The rows lie along a hidden order. The number after each row says roughly how far along it the row is, from 0 to 30. A new part has a new order.
(in the rows, 100 means zero)
[ 95 134  90  97 105 105  99 100 103 104 103  99  94  98  98  92 103  84
  95] : 6
[ 94 130  96  93  87  94 100  98  97 105 108 101  93  78 104  64 102  96
  30] : 6
[ 90 133  85  94  91  94 102  98  98 100 106 101  87  80 104  74 102  92
  68] : 1
[ 92 133  92  98  96 107  98 100  98 102 101 100  90 101 102 100 101  92
  92] : 0
[ 75 110 104  93 100  94 107  95  96 105 101 101 101 114 100 104 103  80
  89] : 30
[ 83 119 100  95  94  92 103  77 100  98 117 102  94  86  93  97 101 101
  74] : 20
[ 94 126  88  97 108  98 100 100 102  97 104  99  98  99 105  92 102  85
  86] : 8
[ 97 144  98  95  89  93 101  93  97 104 108 101  91  82 100  67 103  82
  24] : 6
[ 91 115  99  96  99  93 104  90  93 123 107 101  95  98 104 106 101  96
  84] : 28
[100 123  98  97  90  93  99  99  98 103 104 101  94  88 101  69 102  90
  36] : 7
[ 89 128  91  93  88  94 101 100 100 100 107 101  92  70 107  62 102 101
  58] : 2
[ 92 158 100  97 100  96 106  97 103  88 104 101 106 101 101  98 102  86
 126] : 17
[ 92 153  96  97 101 111 100  97 100 105 103 101  92 101  98  92 103  83
  75] : 1
[ 95 130 108  92 102  95 114  96  97 110  97  99  97 121  96 111 103  74
  91] : 26
[105 114 107 100 100  94  98  76  97 103 113 100  93  98  81  92 102  87
  86] : 21
[111 122 103 100  95  91  98 100  98 103 102 101  95  91 100  89 101  91
  58] : 11
[ 88 126  98  95  89  95 101  98  98 102 108 101  94  75 102  58 101  89
  50] : 3
[ 80  92 108  94  97  93 104  95  94 102 105 102 103  85 105  97 102  95
  85] : 30
[ 89 124  90  94  96 111 101  95 103  97 104 101  97  91 108  97 101  95
  86] : 3
[ 97 123 108 102  99  94  98  75  97 104 112 101  93  98  82  94 103  86
  85] : 21
[ 88 144  90  94  97  94 102 102 104  75 107 101 105  90 112  98 101 108
  99] : 14
[ 90  85 104  97 101  94 102 101  94 114 104 102 101  92 108 104 101 103
  94] : 30
[ 90 147  90  94 104 108 100  98 102 107 106 100  91  95 102  91 103  80
  77] : 3
[ 90 129  85  93  93 102 101  99  98 103 104 101  87  86 103  92 102  91
  79] : 0
[ 89 159  99  92  99  93 116  93 103  98 104 100 101  95 103 102 102  93
 126] : 21
[ 72  72  96  89  94  96 106 107  97  90 109 103 108  84 116 113  99 125
  87] : 30
[102 108 106 103  99  96  97  82  99 101 113 100  95  98  89  96 101  96
  93] : 22
[ 88 132  96  87  97  93 115  96  97 100 106 101  93 115 105 114 102  94
  82] : 27
[ 89 125  93  83  95  93 122 102 100  96 104 102 100  90 110 111 101 108
  86] : 24
[ 87 155  95  93  99  93 109  98 104  82 107 101 104  92 106  90 102  94
 114] : 17
[ 93 141  97  98 106 112  95  97 100 105 101 100  92 104 100  94 103  78
  76] : 1
[104 138 110 107 102  94  99  75  96 112 115 100  91 105  85  92 103  69
  84] : 23
[ 91 133  97  89  98  95 119  98 102 101 105 101 100  94 103  99 102  89
 115] : 21
[ 92 151  93  96  97 108  99  98  95 103 103 101  87  96 101  93 102  87
  83] : 0
[ 93 110  93  99 100 114  96 106 104 101 100  99  97 100 103  98 101  99
 100] : 3
[105 101 111 103 101  96  96  83  98 107 101 100  94 102  76  91 102  85
  96] : 17
[ 91 123  95  87  98  95 120 100 101 101 101 102  99  92 104 106 101  95
 105] : 23
[105 127 104  96  96  88 102  96  97 103 108 101  93  90  89  93 102  88
  69] : 14
[100 101 105  99  97  93 102  89  98  99 104 101  96  93  84  98 101 100
  90] : 17
[ 85 118  84  89  94 110 102 109 105  95 109 101  97  86 113 101 100 113
  83] : 3
[105 122 114 107 102  97  95  74  97 109 106 100  92 109  72  92 103  69
 103] : 20
[ 96 100 107  96 103  94 103  96  90 121 104 102  99  97 101  96 102  87
  97] : 30

[108 101 106  67  97 107  86  98 118  99  97 108  91  83  89  95  94 123
  82  74  78 102  98 121  99 108 136 108  98 137  87  91 100 105 102  94
  95  43  92 103 101 111  99 101 106  81 106  83 143 102 104 112 105] : 15
[120  98  95  98 100  97  53 109  97 106  90 105  90 107 104 110  91  97
  89  82  99 111  97  90 100 101 100 103  85 104 111 100 123  93  91 108
 101  85  59 103  97 154  78  96 115  77 109 108 176  67 106 118  92] : 11
[128 106 108  85 124 100  83 100 109 114  97  86  92 124  80 121  93 104
  98  65  90 111 122 116 105 124  95 108  84 138  87 154  90 112  85  86
 119  75  74 127  85  88  87 100 103  88 102  80 143  94 101 112 104] : 2
[ 99  99 100  84  92 105  98  95 107  95 107 105  92  81  90  94  98 119
  96  96  83  97  96 108  91 107 120  97 103 118  81  93  96 111 104  91
  93  53 107 111 109 103 101 103  99  97  97  96 113 117 101  98 101] : 19
[109  97  93  98  92 101 118 108 102 101 108  90  91  98  73 100 103  98
 104  93 100 102 128 108 104 110  95  97 103 104  88 135  67 113  94  76
 104  64 110 115  96  69  98 108  84 106  99  95  76 118  99  90  97] : 13
[ 83 103  93 123  65  92 163  89  92  99 121  88  97  70  96  84 116  88
 115 166 116  86 109  97 143  92 110  88 121  67 123  67  63 102  93  87
  85  97 161  70 120  48 140  90  61 138 102 134   3 132  80  80  98] : 30
[ 76  97  88 112  90 102 120  92  94  90 114 107 107  75 105  82 108 105
 114 141 100  82  82  80  93  86  89  82 111  72  88  68  99 105 110  97
  85 104 134 105 118 103 116 102  92 114  78 122  65 123  92  79  90] : 29
[ 84 103  93 100  98  97 109  97  82  95  98 103  78  37 100  79 101 121
  93 137  93 100  94 108 104  98 151  93 114  97 110  44 100  95 100  95
  86  93 132  77 127  96 116  87  90 107 116 126  83  89  90  96  99] : 24
[ 87 101 111  95  82 102 102 101 102  93  96 109  98  88 118  88  99  99
  89 104 104  99  81 106  96  84 130 103 107 101 111  55 110  86 111 116
  94 113 114  71 108 116 112  97 109 104 112 105  91  99  99 105 100] : 21
[ 92 104  97 103  93 101 133  84 120 102 121  92 100  93  80 108 103 110
 110 113  91  89 107 108 112 114  90  89 106 108  54 126  85 121  96  73
  95  61 125 138 100  53 104 106  83 113  81  94  59 131  97  80 110] : 17
[ 89 107  82 124  97  95 126  79 105 106 129  88  96  80  80 112 104 111
 121 144  93  88 107  91 118 121  75  74 104  87  42 125  91 128  88  66
  91  64 131 156 112  60  97 100  77 118  71 119  65 124  92  73 105] : 20
[107 105  89 111  85  92 145 110  91 108 107  80  80  82  73  97 108  85
 103 124 116 109 142 120 141 111 121  96 110  97 102 115  48 104  83  70
 106  89 139  88 103  32 113  95  74 120 117 113  26 108  85  91 104] : 13
[ 99 103 105 103  94  96  92 109  96 102  87  99  81  74 106  94  95  92
  87 118 111 106  96 101 113  89 130 103 100 101 133  61 105  79  95 107
  98 114 102  66 107 125 110  85 103  97 123 122 114  61  90 104  91] : 19
[ 95 100 105  84  89 104  94  98 108  95  99 110  91  82 105  89  97 111
  88  94  91  98  88 109  97  95 132 103 103 115  95  69 106  96 108 105
  93  78 107  88 107 116 105  99 108  93 106  98 116 104  98 106 101] : 19
[113 103  94  90 101 100  71  99 111 107  98 103  85  93  94 106  93 108
  91  91  89 102  97  98 111 107 108 100  86 117  90  98 113 102  92  94
  96  64  78 112  99 132  89  96 108  77  97 103 162  81 100 110  97] : 15
[ 81  91 121 115  57 105 137 108 101  84 112 103 128 133 119  90 109  69
 112 102 130  93  89  90  74  70  81 100 113  69 122  87  93  88 123 120
 104 131 129  73 100 100 118 112  98 136 103 103  26 143 101  85  87] : 24
[136  98 105 102  96  93  85 116  90 112  92  85  99 142  91 121  98  77
  96  67 113 122 134 110 114 112  92 115  89 103 132 150  84  98  81 102
 121  97  63  92  83  91  82  98 100 101 127  93 119  89 107 123 101] : 0
[117 100 103  84 136 100  39 106  97 105  81 105  91  98  97 117  83 121
  83  60  82 118  97 105  69 118 106 110  83 128  91 124 131 101  93 105
 110  91  44 125  91 147  64  98 122  70 111  86 198  52 116 118 103] : 0
